Here is a tiny trained network, its code and every weight. The questions are about switching its units off for an input and a target symbol, where a switched-off unit gives its printed mean instead of its output.

import numpy as np


def w(rows, s, z=0):
    codes = np.array(rows[::2]) - 128.0
    scale = np.full(codes.shape[1], s)
    scale[-1] = z or s
    return codes * scale


def norm(h):
    return h / np.sqrt((h * h).mean(-1, keepdims=True) + 1e-5)


def f(y):
    return y / 2 * (1 + np.tanh(0.7978845608 * (y + 0.044715 * y**3)))


def softmax(a):
    e = np.exp(a - a.max(-1, keepdims=True))
    return e / e.sum(-1, keepdims=True)


def log_softmax(a):
    a = a - a.max(-1, keepdims=True)
    return a - np.log(np.exp(a).sum(-1, keepdims=True))


def net(x, mask):
    ids = ['αβδηστ'.index(c) for c in x.split()]
    T = len(ids)
    res = E[ids] + P[:T]
    u = 0
    for l in range(2):
        r = norm(res)
        for j in range(2):
            rows = slice(3 * j, 3 * j + 3)
            q, k, v = (r @ M[l][rows].T for M in (Q, K, V))
            z = softmax(np.where(np.tri(T) > 0, q @ k.T / 3**0.5, -1e9)) @ v
            o = O[l][rows]
            res = res + np.where(mask[u + j], z, o[:, -1]) @ o[:, :-1]
        u += 2
        y = f(norm(res) @ A[l][:, :-1].T + A[l][:, -1])
        res = res + np.where(mask[u : u + 4], y, B[l][:, -1]) @ B[l][:, :-1]
        u += 4
    return log_softmax(norm(res)[-1] @ U[:, :-1].T + U[:, -1])


Q, K, V, O, A, B = {}, {}, {}, {}, {}, {}
E = w([
[95,17,118,174,58,142,72,85],'α',
[106,150,160,235,83,13,85,152],'β',
[49,45,61,131,158,59,136,204],'δ',
[249,100,89,111,71,105,132,175],'η',
[123,90,98,241,209,139,167,86],'σ',
[133,37,188,73,183,19,178,118],'τ',
],0.014)
P = w([
[194,111,206,109,214,152,15,163],'0',
[174,94,174,127,176,147,63,156],'1',
[157,78,156,146,163,139,92,144],'2',
[151,73,144,157,142,136,111,143],'3',
[144,79,134,155,133,135,129,133],'4',
[136,85,127,158,123,136,145,125],'5',
[133,97,115,155,118,127,155,118],'6',
[126,103,107,145,104,127,162,107],'7',
[127,112,96,142,97,123,176,101],'8',
[116,124,89,134,86,124,188,93],'9',
[110,137,82,129,77,121,202,83],'10',
[96,156,68,120,63,122,221,78],'11',
[97,144,56,115,45,109,248,59],'12',
],0.013)
Q[0] = w([
[178,254,128,164,152,152,81,130],'L0H0',
[57,189,219,65,193,220,93,128],'L0H0',
[114,82,168,204,120,108,169,91],'L0H0',
[124,173,200,56,124,161,81,81],'L0H1',
[135,81,44,163,123,29,154,172],'L0H1',
[66,152,161,41,179,133,64,122],'L0H1',
],0.0095)
K[0] = w([
[133,30,148,90,165,112,79,125],'L0H0',
[177,96,224,124,194,150,69,208],'L0H0',
[145,153,58,110,75,112,196,117],'L0H0',
[141,110,135,135,220,136,2,186],'L0H1',
[93,157,71,114,18,87,229,45],'L0H1',
[170,155,172,134,147,164,15,199],'L0H1',
],0.0095)
V[0] = w([
[198,54,6,11,106,219,151,167],'L0H0',
[179,188,70,147,172,249,185,119],'L0H0',
[152,26,190,132,246,182,161,43],'L0H0',
[130,163,28,253,102,135,82,194],'L0H1',
[35,97,142,98,231,134,166,125],'L0H1',
[125,97,93,196,88,235,83,72],'L0H1',
],0.0057)
O[0] = w([
[212,77,81,134,102,86,91,185,82],'L0H0',
[159,122,7,99,111,165,143,155,3],'L0H0',
[129,237,41,62,129,40,40,84,149],'L0H0',
[117,75,220,2,142,142,141,67,210],'L0H1',
[142,155,126,203,108,71,129,50,126],'L0H1',
[120,102,128,32,172,74,183,99,135],'L0H1',
],0.0083,0.0046)
A[0] = w([
[147,210,223,162,127,37,148,159,80],'L0N0',
[138,174,115,98,29,137,94,112,1],'L0N1',
[120,167,162,174,48,74,112,105,58],'L0N2',
[254,159,171,92,38,190,141,184,59],'L0N3',
],0.007,0.0025)
B[0] = w([
[170,132,92,12,97,58,104,119,252],'L0N0',
[145,83,121,208,94,129,149,69,87],'L0N1',
[102,25,149,77,24,118,138,148,189],'L0N2',
[205,134,182,162,207,113,177,1,207],'L0N3',
],0.0071,0.0026)
Q[1] = w([
[123,200,93,201,97,211,47,199],'L1H0',
[59,195,120,7,214,199,79,242],'L1H0',
[101,84,131,194,173,184,249,149],'L1H0',
[150,160,63,96,74,116,70,248],'L1H1',
[96,53,132,179,155,250,190,149],'L1H1',
[88,2,49,58,41,29,152,131],'L1H1',
],0.0082)
K[1] = w([
[173,169,173,152,173,69,66,167],'L1H0',
[160,128,194,108,183,141,14,98],'L1H0',
[148,145,156,116,68,186,181,154],'L1H0',
[180,124,109,149,207,132,36,117],'L1H1',
[127,216,206,146,92,143,132,139],'L1H1',
[174,154,64,131,125,169,252,87],'L1H1',
],0.011)
V[1] = w([
[127,126,109,59,65,112,98,159],'L1H0',
[60,85,104,144,108,195,124,131],'L1H0',
[79,151,95,134,197,119,153,195],'L1H0',
[120,138,131,137,251,86,164,182],'L1H1',
[171,150,113,152,157,172,135,92],'L1H1',
[163,146,154,85,75,98,185,129],'L1H1',
],0.011)
O[1] = w([
[101,171,170,195,178,121,201,127,86],'L1H0',
[140,187,174,87,114,51,79,139,119],'L1H0',
[120,79,203,82,42,201,162,74,72],'L1H0',
[158,150,94,166,14,142,163,114,252],'L1H1',
[158,73,62,75,141,98,128,140,70],'L1H1',
[169,90,132,176,165,130,2,123,164],'L1H1',
],0.0099,0.0038)
A[1] = w([
[159,153,70,71,53,80,125,158,88],'L1N0',
[120,99,158,111,121,104,50,220,165],'L1N1',
[140,104,156,9,168,111,141,110,78],'L1N2',
[163,193,166,74,203,159,145,99,2],'L1N3',
],0.011,0.0083)
B[1] = w([
[73,123,149,132,210,193,16,37,191],'L1N0',
[202,135,159,130,96,184,255,122,253],'L1N1',
[70,167,76,235,66,71,93,198,139],'L1N2',
[207,124,89,167,225,135,28,167,121],'L1N3',
],0.0088,0.0055)
U = w([
[78,108,176,130,221,183,140,125,70],'α',
[124,125,181,67,63,97,212,82,67],'β',
[100,161,67,222,73,124,124,182,63],'δ',
[191,46,90,74,152,127,151,196,199],'η',
[74,137,40,51,132,129,127,83,251],'σ',
[124,183,89,66,169,2,162,172,67],'τ',
],0.0061,0.002)

Each question gives the input, a string of symbols that net reads in full, and the target symbol t.
The units are the heads (3 rows each of Q, K, V and O) and the neurons (one row each of A and B). Each row of codes is followed by its name. A weight is (code - 128) times the scale printed after its matrix; where a second scale follows, it is the last column's (O, A, B and U).
mask holds one flag per unit, layer by layer, with each layer's heads first. A switched-off unit (its flag False) gives its mean, the last column of its rows in O or B, instead of its output. The means were averaged over made-up inputs and are rounded, as every weight is.
A unit's drop is (log p(t) with every unit on - log p(t) with that unit switched off) / (log p(t) with every unit on - log p(t) with every unit switched off).
The circuit of an input: a set's keep is (log p(t) with only the set's units on - log p(t) with every unit switched off) / (log p(t) with every unit on - log p(t) with every unit switched off). Starting from all 12 units, units are removed one at a time, each time the one whose removal leaves the highest keep (on an exact tie, the one counted first), for as long as the keep stays at least 0.8.
circuit, biggest first: the units of the circuit, biggest drop first
unit that matters most: the unit with the biggest drop
k most important neurons: the k neurons with the biggest drops, biggest first
k most important neurons of layer l: the k neurons of layer l with the biggest drops, biggest first
drop when u is switched off: that unit's drop, to one decimal
input η σ σ β β δ δ η δ τ α α, target τ: circuit, biggest first : [L1H0 L0H1]
input η δ δ τ η η α τ α β α α σ, target τ: most important neuron of layer 0 : [L0N2]
input η σ δ σ σ σ α α δ α τ β δ, target α: 2 most important neurons of layer 0 : [L0N0 L0N2]
input η δ σ η η σ α η δ β β η τ, target η: circuit, biggest first : [L1H1 L0H0]
input δ δ α τ β α α, target τ: 2 most important neurons : [L1N2 L1N0]
input β σ δ δ α α β, target τ: circuit, biggest first : [L0H1 L1H0]
input β η β β, target α: circuit, biggest first : [L1H0 L0H1]
input σ β α σ, target τ: 2 most important neurons of layer 1 : [L1N0 L1N2]
input δ σ β β η, target α: circuit, biggest first : [L1H1 L0N3 L0N2]
input δ η β τ σ, target δ: 2 most important neurons : [L0N0 L1N0]
input δ δ β α σ α δ δ τ β η η, target η: circuit, biggest first : [L0H0 L1H1]
input β δ τ δ σ β β σ σ δ δ τ η, target δ: 2 most important neurons : [L1N1 L0N0]
input α σ β δ τ α σ δ, target σ: circuit, biggest first : [L1N0 L0H0]
input β τ δ η β β β α, target α: 2 most important neurons of layer 0 : [L0N0 L0N2]
input σ α η, target τ: 2 most important neurons of layer 1 : [L1N2 L1N1]
input δ α δ β η δ α σ β, target σ: circuit, biggest first : [L0N0 L1N0]
input δ β α δ δ δ δ δ β α, target α: unit that matters most : L1H1
input δ σ β, target σ: circuit, biggest first : [L1H1 L0N0 L1N0]
input δ β β σ σ τ τ τ, target σ: 2 most important neurons : [L1N0 L0N0]
input β δ α τ η σ η η α δ δ β δ, target α: unit that matters most : L0H0
input α η β α τ σ β τ η, target δ: 2 most important neurons : [L0N0 L1N1]
input δ η δ α α δ β δ η δ δ α τ, target τ: drop when L1H0 is switched off : 0.8
input σ δ σ, target β: drop when L0N0 is switched off : 0.2
input η τ η β δ σ σ δ η σ δ β τ, target α: drop when L1H0 is switched off : -0.1
